Here is a tiny trained network, its code and every weight. The questions are about switching its units off for an input and a target symbol, where a switched-off unit gives its printed mean instead of its output.

import numpy as np


def w(rows, s, z=0):
    codes = np.array(rows[::2]) - 128.0
    scale = np.full(codes.shape[1], s)
    scale[-1] = z or s
    return codes * scale


def f(y):
    return np.maximum(y, 0)


def softmax(a):
    e = np.exp(a - a.max(-1, keepdims=True))
    return e / e.sum(-1, keepdims=True)


def log_softmax(a):
    a = a - a.max(-1, keepdims=True)
    return a - np.log(np.exp(a).sum(-1, keepdims=True))


def net(x, mask):
    ids = ['ΠΣΩεξτψ'.index(c) for c in x.split()]
    T = len(ids)
    res = E[ids] + P[:T]
    u = 0
    for l in range(2):
        r = res
        for j in range(3):
            rows = slice(3 * j, 3 * j + 3)
            q, k, v = (r @ M[l][rows].T for M in (Q, K, V))
            z = softmax(np.where(np.tri(T) > 0, q @ k.T / 3**0.5, -1e9)) @ v
            o = O[l][rows]
            res = res + np.where(mask[u + j], z, o[:, -1]) @ o[:, :-1]
        u += 3
        y = f(res @ A[l][:, :-1].T + A[l][:, -1])
        res = res + np.where(mask[u : u + 12], y, B[l][:, -1]) @ B[l][:, :-1]
        u += 12
    return log_softmax(res[-1] @ U[:, :-1].T + U[:, -1])


Q, K, V, O, A, B = {}, {}, {}, {}, {}, {}
E = w([
[82,2,141,161],'Π',
[168,232,190,145],'Σ',
[47,107,223,135],'Ω',
[156,48,161,182],'ε',
[224,98,157,4],'ξ',
[200,13,94,143],'τ',
[43,48,207,96],'ψ',
],0.011)
P = w([
[173,60,159,208],'0',
[37,167,31,5],'1',
[134,137,48,2],'2',
[141,89,146,83],'3',
[152,91,155,73],'4',
[158,85,163,82],'5',
[150,78,168,90],'6',
[144,72,168,109],'7',
[143,72,171,130],'8',
[165,63,165,142],'9',
[87,57,163,152],'10',
[122,74,207,107],'11',
[117,37,147,171],'12',
[134,34,163,163],'13',
],0.0075)
Q[0] = w([
[200,178,113,71],'L0H1',
[173,163,133,123],'L0H1',
[46,148,107,93],'L0H1',
[91,170,130,139],'L0H2',
[53,149,193,125],'L0H2',
[185,168,160,78],'L0H2',
[168,119,93,195],'L0H3',
[94,156,109,247],'L0H3',
[162,67,138,171],'L0H3',
],0.011)
K[0] = w([
[178,255,185,196],'L0H1',
[196,215,167,226],'L0H1',
[48,155,242,34],'L0H1',
[94,203,89,28],'L0H2',
[121,168,184,69],'L0H2',
[101,147,151,150],'L0H2',
[41,133,144,122],'L0H3',
[69,111,39,99],'L0H3',
[69,107,157,91],'L0H3',
],0.0094)
V[0] = w([
[137,107,167,112],'L0H1',
[146,147,160,195],'L0H1',
[67,128,152,137],'L0H1',
[167,216,114,60],'L0H2',
[177,166,81,104],'L0H2',
[65,157,122,88],'L0H2',
[255,137,35,144],'L0H3',
[200,110,63,163],'L0H3',
[210,119,106,167],'L0H3',
],0.0083)
O[0] = w([
[139,106,172,168,208],'L0H1',
[106,255,124,203,99],'L0H1',
[136,89,164,143,141],'L0H1',
[207,80,87,113,23],'L0H2',
[189,136,71,126,35],'L0H2',
[109,119,75,151,83],'L0H2',
[172,113,21,211,5],'L0H3',
[177,54,53,161,59],'L0H3',
[144,101,92,210,113],'L0H3',
],0.0068,0.0033)
A[0] = w([
[207,90,110,106,169],'L0N1',
[196,95,68,97,173],'L0N2',
[53,210,96,135,70],'L0N3',
[165,170,91,156,133],'L0N4',
[83,92,118,148,247],'L0N5',
[119,158,180,99,130],'L0N6',
[151,145,153,186,124],'L0N7',
[77,70,96,153,183],'L0N8',
[147,64,151,254,159],'L0N9',
[233,88,140,77,193],'L0N10',
[73,117,146,177,253],'L0N11',
[124,136,132,196,163],'L0N12',
],0.0087,0.0044)
B[0] = w([
[98,82,213,138,161],'L0N1',
[64,104,237,208,152],'L0N2',
[192,194,75,1,135],'L0N3',
[119,146,58,181,143],'L0N4',
[181,102,178,112,226],'L0N5',
[112,94,157,190,233],'L0N6',
[208,163,136,113,157],'L0N7',
[204,110,136,134,192],'L0N8',
[191,171,159,99,195],'L0N9',
[130,96,245,135,207],'L0N10',
[170,126,221,78,255],'L0N11',
[186,148,136,77,150],'L0N12',
],0.0071,0.0067)
Q[1] = w([
[129,133,87,166],'L1H1',
[143,137,129,88],'L1H1',
[117,180,82,160],'L1H1',
[131,147,118,145],'L1H2',
[55,113,2,176],'L1H2',
[144,126,105,118],'L1H2',
[119,140,158,113],'L1H3',
[126,142,149,148],'L1H3',
[146,158,133,118],'L1H3',
],0.017)
K[1] = w([
[111,144,65,56],'L1H1',
[135,80,143,133],'L1H1',
[81,113,16,140],'L1H1',
[162,156,191,115],'L1H2',
[104,50,142,2],'L1H2',
[177,86,78,79],'L1H2',
[150,130,167,141],'L1H3',
[116,159,222,115],'L1H3',
[123,132,157,153],'L1H3',
],0.0092)
V[1] = w([
[59,19,140,150],'L1H1',
[56,148,125,128],'L1H1',
[171,182,126,104],'L1H1',
[176,211,83,78],'L1H2',
[172,2,121,180],'L1H2',
[145,69,181,81],'L1H2',
[139,91,102,168],'L1H3',
[154,88,38,109],'L1H3',
[108,200,165,144],'L1H3',
],0.0091)
O[1] = w([
[2,86,72,195,146],'L1H1',
[121,63,38,104,75],'L1H1',
[168,149,147,102,132],'L1H1',
[70,218,122,18,144],'L1H2',
[153,158,175,188,113],'L1H2',
[174,108,154,124,164],'L1H2',
[76,172,135,149,96],'L1H3',
[96,196,194,128,4],'L1H3',
[112,43,92,49,156],'L1H3',
],0.0079,0.02)
A[1] = w([
[82,79,96,175,114],'L1N1',
[200,119,118,101,128],'L1N2',
[132,226,227,159,2],'L1N3',
[64,155,108,232,143],'L1N4',
[192,151,162,102,142],'L1N5',
[157,133,178,113,148],'L1N6',
[140,50,206,77,112],'L1N7',
[136,235,2,111,227],'L1N8',
[80,94,16,42,50],'L1N9',
[152,215,122,120,181],'L1N10',
[115,106,99,229,90],'L1N11',
[104,95,250,163,93],'L1N12',
],0.0079,0.0053)
B[1] = w([
[143,126,99,46,154],'L1N1',
[160,104,132,161,169],'L1N2',
[166,143,25,101,171],'L1N3',
[143,1,135,197,133],'L1N4',
[112,133,134,90,181],'L1N5',
[132,126,150,118,181],'L1N6',
[134,170,89,154,253],'L1N7',
[17,110,156,181,136],'L1N8',
[162,248,196,182,158],'L1N9',
[108,99,163,95,146],'L1N10',
[12,172,66,111,140],'L1N11',
[116,188,97,129,217],'L1N12',
],0.0089,0.026)
U = w([
[121,141,8,81,50],'Π',
[148,130,117,75,185],'Σ',
[173,62,135,136,97],'Ω',
[157,85,254,171,178],'ε',
[133,187,91,148,5],'ξ',
[78,182,145,101,185],'τ',
[121,128,148,181,218],'ψ',
],0.0072,0.0029)

Each question gives the input, a string of symbols that net reads in full, and the target symbol t.
The units are the heads (3 rows each of Q, K, V and O) and the neurons (one row each of A and B). Each row of codes is followed by its name. A weight is (code - 128) times the scale printed after its matrix; where a second scale follows, it is the last column's (O, A, B and U).
mask holds one flag per unit, layer by layer, with each layer's heads first. A switched-off unit (its flag False) gives its mean, the last column of its rows in O or B, instead of its output. The means were averaged over made-up inputs and are rounded, as every weight is.
A unit's drop is (log p(t) with every unit on - log p(t) with that unit switched off) / (log p(t) with every unit on - log p(t) with every unit switched off).
The circuit of an input: a set's keep is (log p(t) with only the set's units on - log p(t) with every unit switched off) / (log p(t) with every unit on - log p(t) with every unit switched off). Starting from the 12 units with the biggest drops (on a tie, the unit counted first), units are removed one at a time, each time the one whose removal leaves the highest keep (on an exact tie, the one counted first), for as long as the keep stays at least 0.8.
circuit, biggest first: the units of the circuit, biggest drop first
top k neurons: the k neurons with the biggest drops, biggest first
k most important neurons of layer l: the k neurons of layer l with the biggest drops, biggest first
which heads matter: for each layer, one digit per head in row order, 1 if its drop is at least 0.15 and else 0, layers parted by /
input ψ Π ψ Σ Σ, target Π: which heads matter	011 / 101
input ψ Σ τ τ Σ Ω, target Π: circuit, biggest first	(L1H1, L0H3, L0H2)
input ψ ψ Π ψ Π Σ ξ Σ Π Ω, target Π: circuit, biggest first	(L1H1, L0H3, L0H2, L1H3)
input τ ψ Ω Π ξ Π Σ Σ Σ ξ Σ, target ξ: 2 most important neurons of layer 0	(L0N2, L0N9)
input τ τ ψ ψ Ω Π ψ Σ ψ Ω Σ Σ, target ξ: top 3 neurons	(L1N3, L1N12, L0N9)
input ξ Σ ε Π Σ ψ Ω Π Ω τ τ ψ, target ψ: which heads matter	011 / 111
input Π τ ψ ψ Ω, target ε: circuit, biggest first	(L1H2)
input ψ ξ ξ ψ ψ Σ Π ξ ψ ψ ξ Σ, target Π: circuit, biggest first	(L1H1, L0H3, L0H2, L1H3)
input ψ Π Σ ψ τ Σ ψ, target Π: circuit, biggest first	(L1H1, L0H3, L0H2)
input ε Σ ψ Σ ξ ψ τ Σ ψ Σ ξ ε ε, target Σ: top 2 neurons	(L0N9, L1N3)
input ψ Σ τ Σ Σ Σ Π ε Σ ε Σ Π Π, target Π: circuit, biggest first	(L1H1, L0H3, L0H2)
input ψ Σ τ Ω Ω ξ Π ψ ψ Σ ε, target Π: which heads matter	011 / 100
input ψ ξ Ω ψ Σ Σ Σ Ω Σ Ω Π τ Π, target Π: circuit, biggest first	(L1H1, L0H3, L1N1, L0H2)
input ξ Σ ξ ψ ξ Σ τ Σ Σ ξ, target ψ: 4 most important neurons of layer 0	(L0N2, L0N1, L0N11, L0N10)
input Σ Σ Σ Π Σ τ, target τ: which heads matter	101 / 011
input τ ε ε, target ξ: top 3 neurons	(L1N3, L0N9, L1N12)
input ε ε ψ Σ Σ ξ Σ Ω Σ ψ ψ Σ Σ ψ, target Σ: which heads matter	101 / 100
input Ω Ω ψ ψ, target Ω: which heads matter	101 / 011
input Ω Σ ε Σ τ τ ξ ξ Ω ψ Ω, target Ω: top 2 neurons	(L1N12, L0N11)
input Π Π Π ε ε, target ε: which heads matter	010 / 010
input Σ Σ ε Σ Σ ψ ψ Π Σ, target τ: which heads matter	101 / 010
input Σ ψ Σ Π Σ τ ε ψ ψ Σ ψ τ ε, target τ: which heads matter	101 / 010
input ε Σ Ω Σ Ω ε Σ Ω Π, target Σ: which heads matter	101 / 100
